Each row has a name. Each piece below is followed by the name of the row it came from, unless a question asks for something else. Each question is about the rows just above it. Places in a row count from 0.

Columns, left to right: loze zaz gomub seve zal tiv Fur kapev Tudis
[ 99 182 169 114  89 105 108 174 148]  L
[ 98  98 112 117  98 133 133 133 133]  F
[151 101 114 120 105 150 139 167 156]  K
[ 99  74  86 126 122 101 105 169 141]  U
[ 75  86  99 149 174  71 103 148 110]  N
[133 150] is in which column, read top down? | tiv
At which places does F hold [98]? | 0 1 4
At which places does F hold [133]? | 5 6 7 8

Columns, left to right: E V P C S
[122  75 103 184 126] = fuva
[125 141 133 156 147] = Vora
[117  93 147 166  95] = fazo
[ 78  93 147 165 127] = lir
[ 71 157 155 112  90] = Favu
[122  74 103 184 101] = Bikuz
[135 112  99 110 142] = feb
[ 94 124  82 157  88] = mip
At which places does fuva hold [103]? | 2
Go on from [122  74 103 184] to the end of its row. | [101]
After [ 93 147 165], its row goes on with | [127]
Which column holds [ 90 101] top down? | S

Columns, left to right: pipa pibot Bipi nada maf kavup Fivun bubo buta
[107 155 115  86 124  79 158 109 128]  gaku
[107 155 115  86 124  93 151 109 136]  Zuras
[111 111 126  80 121 105 143 127  90]  Bora
[117 182 141  92 158  62 146  92 127]  Nef
[101 171 118 100 126 101 131 119 145]  kubog
[109 158 105  79 115  92 158 108 124]  moz
[122 143 119  78 115  91 139 121 102]  Zed
[ 84 148  99 104 123  86 151 103 148]  Manef
[101 171 118 100 126 101 160  87 132]  gis
[122 137 114  78 110 100 144 121  99]  sebag
Which column holds [127  92 119 108 121 103  87 121] top down? | bubo
Go on from [158 108] to the end of its row. | [124]
Which column holds [126 110] top down? | maf
[151 160] is in which column, read top down? | Fivun

Columns, left to right: Vif bimug zam ler pidal nuga Lakal semov
[100 123 160 140 167 101 147 162]  fevi
[ 66 180 107 170 196 179  99  79]  nute
[160 139 167  92 121 113 175 147]  dugup
[185 123 160 140 166 101  90 110]  sebu
[123 180 139] is in which column, read top down? | bimug
[162  79 147] is in which column, read top down? | semov
asked: [139 167  92 121 113 175 147] | dugup
[160 140 167] is in which row? | fevi
The rest of the row after [123 160 140 167 101]: | [147 162]

Columns, left to right: Dide Zufof nabod tevo
[ 75  87 142 141] -> res
[ 75 118 175 117] -> Fude
[ 86  82  94 135] -> geze
[ 86  82 167 135] -> nida
asked: [ 82  94 135] | geze
Every place of [117] in Fude: | 3
At which places does res hold [141]? | 3

Columns, left to right: ligid gif faf Gab Robep lut nilod Sunud
[135 124 191 123 119 125  84 152] = per
[141 131 149 120 164 104 162 102] = zor
[122 129 113 126 133 109 122 147] = Mured
[123 134  83 127 100 131 120 137] = vabe
[120 133  77 143 108 139 163 138] = kisa
[133 111 118 116 109 110 138 134] = rok
[131 132 112 133 113 140 124 103] = Gok
[123 134  83 127 100 123 153 103] = kosef
[129 124 110 156 114 133 125 165] = rebe
[131 127  99 155  94 120 121 142] = debe
[ 96 130  77 147  59 129 124 104] = kekoz
Places of [123] in row per: | 3
Go on from [110 156 114 133] to the end of its row. | [125 165]
Which column holds this, read top down? [103 103] | Sunud
asked: [133 113] | Gok
At which places does kosef hold [83]? | 2

Columns, left to right: Datar magez kulen pil paniz
[113 143 123 176  77] -> tas
[135 135 135 134 135] -> zumet
[113 138 127 179  74] -> lokep
[113 164 107 136  86] -> Rud
At which places does zumet hold [135]? | 0 1 2 4
Places of [134] in row zumet: | 3
The row with [113 138 127 179] is | lokep
[138 164] is in which column, read top down? | magez
Where do [135 135 134 135] appear? | zumet
Every place of [143] in tas: | 1

Columns, left to right: Zofib Zop fego padi vite vobo tef papov zubeg
[128 121 113 170 100 142 157  95 177] = sug
[188 154 170 121 121 150 161 121 143] = guvo
[128  96 128 128 129  76 117 137 128] = Mol
asked: [113 170] | sug
Every place of [121] in guvo: | 3 4 7
asked: [100 142 157] | sug

Columns, left to right: kopu Fuf Kaz feka fepun vaga ragiz
[171 177 159 126 165 169 103] -> kod
[171 177 108 126 165 104 103] -> Dudaz
[176 177 177 155 177  73 177] -> kapa
[129 129 158 110 119 150 166] -> Piluf
[171 177 108 126 165 104 103] is in which row? | Dudaz
At which places does kapa hold [177]? | 1 2 4 6
Places of [158] in row Piluf: | 2
[159 108 177] is in which column, read top down? | Kaz

Columns, left to right: Pud mufan sepu Neb
[125 105 128  86] -> bepib
[121 121 121 121] -> Rurob
[131 135 120 164] -> nipar
[116 152 116 159] -> tugu
[119 113 120  98] -> Sino
[126 105 128  86] -> nogad
[142 113 120  99] -> Bisav
[140 131 142 139] -> Duzu
asked: [131 135 120 164] | nipar
Go on from [135 120] to the end of its row. | [164]
Every place of [121] in Rurob: | 0 1 2 3
asked: [125 105 128] | bepib

Columns, left to right: Sile lik vazan Sel kasi
[144  68 123 123 123]  tusa
[144  67  92 107  62]  Gogi
[122 149 157 147 176]  bega
At which places does tusa hold [123]? | 2 3 4
After [144  67], its row goes on with | [ 92 107  62]
[68 67] is in which column, read top down? | lik

Columns, left to right: Siket kar Zeko sig Mozul
[134 134 113 134 170]  Betaf
[144 161 109 135 123]  bozi
[128 155 125 155 172]  Dofes
[120 107 130 128 113]  lago
[143 161 109 128 159]  Gopag
Which column holds this, read top down? [128 120 143] | Siket
After [144 161 109 135], its row goes on with | [123]
Every place of [123] in bozi: | 4
Where do [144 161 109 135] appear? | bozi
Every place of [134] in Betaf: | 0 1 3
Which column holds this, read top down? [155 107] | kar
asked: [128 155] | Dofes

Columns, left to right: nad dila Roga Reriv gev ninoz zedi Tisaf repu Letil
[ 97 122 133 149 129 109 137 131 135 126]  Sitek
[ 78 142 145 168 154 130 132 115 116 121]  Dar
[100 122 123 141 124 117 136 124 131 125]  Lebi
[131 126 117 127 101 101 143 131 134 122]  ros
[ 60 163 160 189 186 158 125  99  92 124]  bakor
[ 86 139 130 155 143 133 133 109 113 122]  Duniz
[120 115 109 118 100 122 120 141 140  83]  Ketak
[139 128 155 143 117 125 124 130 123 110]  zef
[115 118 103 123  98 103 141 126 138 115]  dumo
The row with [139 130 155 143] is | Duniz
[131 115] is in which column, read top down? | Tisaf
Every place of [118] in dumo: | 1

Columns, left to right: bilo fegi lifat fufi koga ret zodeb gil Rakon tolif
[120  90 146 134 150 141 133  73 130 119]  nizap
[110 122 110 136 133 110 125 110 121 135]  Tidod
[125 149 130 132 150 137 115  88 132 129]  nini
[134 150 141 133  72 130 127 163  99 110]  lar
Which column holds this, read top down? [130 121] | Rakon
Every place of [110] in Tidod: | 0 2 5 7
At which places does nini hold [132]? | 3 8
asked: [134 150 141 133  73] | nizap
Which column holds [119 135] top down? | tolif

Columns, left to right: pefa zumaz munif robi gaso Sela Pef
[110 148 153 173  78  72 109]  sal
[104 183 146  60 151 143 137]  vibom
[110 149 153 172 138  60 108]  kedo
[110 149 153 173  78  78 135]  rovo
[109 148 153 173  78  60 105]  gel
Every place of [78] in rovo: | 4 5
The rest of the row after [110 148 153 173  78]: | [ 72 109]
Go on from [172 138  60] to the end of its row. | [108]
After [110 149 153 173], its row goes on with | [ 78  78 135]
The row with [109 148 153 173  78  60 105] is | gel
After [ 60 151], its row goes on with | [143 137]

Columns, left to right: rik lezo pekeg firot
[106 120 133 104] : fizuv
[ 83 118 109  89] : zuku
[120  73 159 140] : teti
[140 153 160 140] : Pove
[120  73  73 120] : Supu
[145 152 143 145] : dep
[96 69 79 92] : zarez
[ 90 138 164  86] : sek
[125 198 195 123] : kozi
[ 93 129 108 102] : matiz
After [125 198], its row goes on with | [195 123]
The rest of the row after [120  73 159]: | [140]
The row with [ 73  73 120] is | Supu

Columns, left to right: lora nozev kabag Veg
[171 171 136 153] -> vigiz
[112  53 128  77] -> boto
[160 160 160 153] -> zinod
[136 189 143 161] -> Nokez
[157 188 147 177] -> neki
Places of [171] in row vigiz: | 0 1
At which places does zinod hold [160]? | 0 1 2
asked: [160 153] | zinod

Columns, left to right: podid zenos Sitoz mafaz Koves Dom
[128 125 116 179 131 183]  guz
[124 129 133  83 130  66]  Sog
[138 119 120 168 135 119]  nat
[114 119 121 118 137 103]  gare
[123 126 116 166 134 167]  kasug
[137 117 111 201 138 153]  sudor
[131 124 116 189 131 190]  Dus
[140 127 139 113 122 107]  tamut
After [119 120], its row goes on with | [168 135 119]
[128 124 138 114 123 137 131] is in which column, read top down? | podid
asked: [111 201] | sudor
Which column holds this, read top down? [125 129 119 119 126] | zenos

Columns, left to right: kemu sab ruv mibug ris Turu Domop
[ 88 124 158  75 116 140 101] : Bedu
[145 102 102 124 145 145 102] : kudev
[125 101 125 149  83 149 149] : Fefi
[157 122 160 166 162 139 139] : zipa
[142 113 142 142 106 106 145] : Kebu
[159 167 129 106 125 120 189] : pifu
[ 64 109 134 118 166 124  79] : Kor
[ 95 144 102  77 186 168  81] : gigab
[110 149 163 101 141 175 105] : bepin
[ 88 168 158 101 116 140 101] : fara
Which column holds [157 142 159] top down? | kemu
asked: [144 102  77 186] | gigab
At which places does kudev hold [102]? | 1 2 6
Every place of [125] in Fefi: | 0 2
Which column holds [120 124 168 175] top down? | Turu
Every place of [142] in Kebu: | 0 2 3
Places of [140] in row fara: | 5

Columns, left to right: rima ganiv Gita Sirad gar Kilug Gotoz bilu
[ 75 169 172 178  91 167 168 172]  zetig
[ 91 172  73 178  91  74 172  91]  biru
[ 95 105  73 178  91  75 168 173]  doluk
Every place of [91] in biru: | 0 4 7
The rest of the row after [ 73 178  91  75]: | [168 173]
Every place of [168] in doluk: | 6
Which column holds this, read top down? [172 168] | Gotoz
asked: [ 75 168 173] | doluk
The rest of the row after [ 75 169]: | [172 178  91 167 168 172]
[105  73 178  91  75 168 173] is in which row? | doluk

Columns, left to right: Mupip kun gitor Tud zubi silat
[100 135 134 150  94 147]  peb
[128 124 149 144 128 162]  lev
[ 90 151 118 166  93 145]  fip
[ 90 151 118 166  93 172]  vom
After [128 124], its row goes on with | [149 144 128 162]
After [134 150], its row goes on with | [ 94 147]
Places of [144] in row lev: | 3
asked: [ 90 151 118 166  93 172] | vom

